Below is a small trained network, with its code and all its weights. Each question gives an input and a class and asks what happens when units are switched off, that is, made to give their printed mean instead of their output.

import numpy as np


def w(rows, s, z=0):
    codes = np.array(rows[::2]) - 128.0
    scale = np.full(codes.shape[1], s)
    scale[-1] = z or s
    return codes * scale


def f(y):
    return np.maximum(y, 0)


def log_softmax(a):
    a = a - a.max(-1, keepdims=True)
    return a - np.log(np.exp(a).sum(-1, keepdims=True))


def net(x, mask):
    res = np.array(x, float).reshape(1, 4) / 4 @ E
    y = f(res @ A[0][:, :-1].T + A[0][:, -1])
    res = res + np.where(mask, y, B[0][:, -1]) @ B[0][:, :-1]
    return log_softmax(res[-1] @ U[:, :-1].T + U[:, -1])


A, B = {}, {}
E = w([
[92,250,91,215,156,203,203,200,134,58,86],'x0',
[135,126,126,119,138,126,122,141,127,114,138],'x1',
[141,123,136,122,143,141,144,145,130,140,148],'x2',
[1,65,206,74,215,203,194,93,210,72,74],'x3',
],0.018)
A[0] = w([
[45,68,172,79,171,165,146,38,226,95,167,62],'neuron 0',
[36,64,171,92,211,129,183,70,187,113,93,120],'neuron 1',
[197,67,110,72,103,59,89,107,45,184,154,232],'neuron 2',
[41,209,145,163,161,184,214,174,154,49,78,52],'neuron 3',
[253,242,86,189,48,149,139,187,64,104,105,165],'neuron 4',
[60,152,169,154,160,194,168,163,207,66,113,2],'neuron 5',
],0.014,0.008)
B[0] = w([
[196,132,236,100,53,192,80,121,154,179,31,235],'neuron 0',
[174,51,207,117,42,186,66,155,112,215,47,243],'neuron 1',
[192,55,169,92,110,62,92,70,142,140,209,224],'neuron 2',
[31,158,108,235,203,180,150,190,64,29,145,235],'neuron 3',
[130,180,49,73,247,59,183,86,119,34,178,254],'neuron 4',
[149,213,197,175,73,201,120,204,69,111,68,209],'neuron 5',
],0.015,0.051)
U = w([
[187,46,87,58,111,25,30,34,71,166,238,249],'0',
[89,203,8,178,205,99,204,137,85,32,196,3],'1',
[81,47,250,102,41,203,66,71,206,216,47,46],'2',
[30,191,195,229,61,226,172,212,86,50,61,8],'3',
],0.012,0.007)

Each question gives the input, the list of numbers given to net, and the class t.
The units are the neurons (one row each of A and B). Each row of codes is followed by its name. A weight is (code - 128) times the scale printed after its matrix; where a second scale follows, it is the last column's (A, B and U).
mask holds one flag per neuron, in row order. A switched-off neuron (its flag False) gives its mean, the last column of its row in B, instead of its output. The means were averaged over made-up inputs and are rounded, as every weight is.
A unit's drop is (log p(t) with every unit on - log p(t) with that unit switched off) / (log p(t) with every unit on - log p(t) with every unit switched off).
most important unit: the unit with the biggest drop
top k neurons: the k neurons with the biggest drops, biggest first
drop of u: that unit's drop, to one decimal
input [-2,-2,1,1], class 2: most important unit	neuron 4
input [0,0,-7,7], class 2: top 2 neurons	(neuron 1; neuron 0)
input [0,0,-5,4], class 2: top 2 neurons	(neuron 1; neuron 4)
input [0,2,-4,6], class 2: top 3 neurons	(neuron 1; neuron 0; neuron 4)
input [0,0,8,6], class 2: top 2 neurons	(neuron 1; neuron 0)
input [1,5,-7,-4], class 1: top 3 neurons	(neuron 1; neuron 0; neuron 4)
input [2,2,1,-6], class 1: top 2 neurons	(neuron 4; neuron 1)
input [2,1,4,-7], class 1: top 2 neurons	(neuron 4; neuron 1)
input [-2,-6,7,-7], class 0: drop of neuron 2	0.9
input [8,-1,5,-1], class 1: drop of neuron 4	0.3
input [-4,7,2,-5], class 0: drop of neuron 0	0.0
